Below is a small trained network, with its code and all its weights. Each question gives an input and a class and asks what happens when units are switched off, that is, made to give their printed mean instead of their output.

import numpy as np


def w(rows, s, z=0):
    codes = np.array(rows[::2]) - 128.0
    scale = np.full(codes.shape[1], s)
    scale[-1] = z or s
    return codes * scale


def f(y):
    return np.maximum(y, 0)


def log_softmax(a):
    a = a - a.max(-1, keepdims=True)
    return a - np.log(np.exp(a).sum(-1, keepdims=True))


def net(x, mask):
    res = np.array(x, float).reshape(1, 4) / 4 @ E
    y = f(res @ A[0][:, :-1].T + A[0][:, -1])
    res = res + np.where(mask, y, B[0][:, -1]) @ B[0][:, :-1]
    return log_softmax(res[-1] @ U[:, :-1].T + U[:, -1])


A, B = {}, {}
E = w([
[129,2,63,145,179,196],'x0',
[16,186,91,126,141,106],'x1',
[55,146,192,28,36,179],'x2',
[149,143,98,14,207,114],'x3',
],0.0093)
A[0] = w([
[120,69,90,121,134,166,49],'n0',
[214,112,170,159,71,148,147],'n1',
[136,215,142,132,162,121,111],'n2',
[175,192,192,77,138,55,110],'n3',
[234,103,156,56,134,132,152],'n4',
[144,139,102,113,143,111,120],'n5',
[24,124,77,133,162,140,88],'n6',
[104,65,108,126,144,128,63],'n7',
[148,194,161,119,145,62,106],'n8',
[168,135,64,52,155,106,76],'n9',
[90,55,84,73,185,172,135],'n10',
[86,67,85,108,140,166,161],'n11',
[162,100,134,134,146,65,96],'n12',
[96,110,193,155,169,133,249],'n13',
[187,74,160,129,107,141,145],'n14',
[190,168,110,167,190,103,68],'n15',
[69,153,106,136,149,85,92],'n16',
[45,148,70,82,176,101,139],'n17',
[54,132,115,135,147,72,137],'n18',
[185,87,187,89,127,157,122],'n19',
[175,176,99,161,149,142,89],'n20',
[159,147,93,199,159,62,126],'n21',
[98,90,147,123,174,142,74],'n22',
[78,98,154,247,57,150,99],'n23',
[108,107,143,69,119,138,98],'n24',
[143,144,71,162,173,98,99],'n25',
[99,109,198,51,69,206,84],'n26',
[106,120,148,75,117,135,92],'n27',
[34,149,70,187,131,154,124],'n28',
[46,159,93,192,114,130,118],'n29',
[92,127,151,120,98,143,175],'n30',
[143,128,144,167,200,109,93],'n31',
[170,90,143,122,114,163,59],'n32',
[164,170,116,124,116,67,98],'n33',
[132,138,138,24,211,107,98],'n34',
[123,135,103,143,139,102,254],'n35',
[119,193,168,134,63,91,99],'n36',
[141,152,85,19,199,118,124],'n37',
[146,95,98,131,135,157,214],'n38',
],0.011,0.0062)
B[0] = w([
[89,103,106,187,207,51,176],'n0',
[170,187,188,95,181,102,214],'n1',
[145,139,71,148,152,128,193],'n2',
[135,165,25,190,172,108,237],'n3',
[150,213,198,78,145,133,222],'n4',
[122,108,147,129,104,136,159],'n5',
[107,149,171,106,237,81,203],'n6',
[103,111,107,167,196,80,166],'n7',
[136,145,48,170,170,113,210],'n8',
[147,57,203,193,119,121,200],'n9',
[152,164,23,187,144,119,236],'n10',
[135,179,28,137,131,128,219],'n11',
[93,109,135,94,135,115,171],'n12',
[174,181,91,109,54,198,205],'n13',
[134,184,167,121,170,113,198],'n14',
[48,76,136,78,139,119,206],'n15',
[137,126,173,102,176,106,177],'n16',
[149,198,201,70,152,124,234],'n17',
[142,149,163,77,150,112,192],'n18',
[125,155,154,105,166,114,188],'n19',
[86,95,129,93,131,120,170],'n20',
[76,92,127,52,80,161,230],'n21',
[126,105,117,157,169,83,152],'n22',
[199,22,192,252,69,134,243],'n23',
[71,84,139,88,115,138,178],'n24',
[61,84,148,85,124,123,200],'n25',
[18,47,102,34,119,126,249],'n26',
[75,94,145,85,123,126,177],'n27',
[161,160,156,127,161,97,209],'n28',
[152,139,194,109,153,121,200],'n29',
[125,134,113,94,74,164,197],'n30',
[68,90,139,94,130,127,186],'n31',
[105,101,156,154,205,57,159],'n32',
[109,135,68,165,164,111,180],'n33',
[172,64,200,211,78,143,236],'n34',
[137,189,107,58,35,212,216],'n35',
[136,128,83,163,174,122,218],'n36',
[195,71,200,204,39,147,254],'n37',
[133,206,71,114,81,142,212],'n38',
],0.016,0.0095)
U = w([
[156,193,204,82,191,124,98],'0',
[9,48,95,74,102,161,77],'1',
[166,75,162,202,90,162,123],'2',
[109,137,18,186,175,117,94],'3',
[157,196,121,87,99,214,253],'4',
],0.011,0.0042)

Each question gives the input, the list of numbers given to net, and the class t.
The units are the neurons (one row each of A and B). Each row of codes is followed by its name. A weight is (code - 128) times the scale printed after its matrix; where a second scale follows, it is the last column's (A, B and U).
mask holds one flag per neuron, in row order. A switched-off neuron (its flag False) gives its mean, the last column of its row in B, instead of its output. The means were averaged over made-up inputs and are rounded, as every weight is.
A unit's drop is (log p(t) with every unit on - log p(t) with that unit switched off) / (log p(t) with every unit on - log p(t) with every unit switched off).
The circuit of an input: a set's keep is (log p(t) with only the set's units on - log p(t) with every unit switched off) / (log p(t) with every unit on - log p(t) with every unit switched off). Starting from the 12 units with the biggest drops (on a tie, the unit counted first), units are removed one at a time, each time the one whose removal leaves the highest keep (on an exact tie, the one counted first), for as long as the keep stays at least 0.8.
units of the circuit, in order: the units of the circuit, biggest drop first
k most important neurons: the k neurons with the biggest drops, biggest first
drop of u: that unit's drop, to one decimal
input [4,4,1,-4], class 0: units of the circuit, in order => n28
input [7,8,-8,1], class 0: 4 most important neurons => n17, n28, n6, n26
input [-8,-7,4,-5], class 3: 4 most important neurons => n3, n36, n17, n8
input [4,4,-5,-6], class 2: 3 most important neurons => n23, n26, n28
input [-8,-7,6,-4], class 3: 3 most important neurons => n3, n36, n17
input [8,-7,3,3], class 3: 2 most important neurons => n10, n11
input [6,1,1,-5], class 3: 2 most important neurons => n37, n34
input [8,1,-4,8], class 2: 4 most important neurons => n37, n34, n9, n3
input [8,4,7,2], class 3: 2 most important neurons => n10, n11
input [2,-2,4,4], class 1: 2 most important neurons => n26, n23
input [4,1,3,5], class 2: 2 most important neurons => n37, n34
input [8,-6,-7,1], class 3: 2 most important neurons => n10, n26
input [6,-6,2,1], class 0: 3 most important neurons => n4, n3, n14
input [3,-3,-4,-3], class 1: 3 most important neurons => n17, n21, n37
input [5,-8,-3,-7], class 0: units of the circuit, in order => n1
input [-6,1,0,5], class 3: drop of n3 => 0.9
input [2,-2,-8,-7], class 1: drop of n21 => 0.3
input [1,2,3,3], class 4: drop of n32 => 0.1
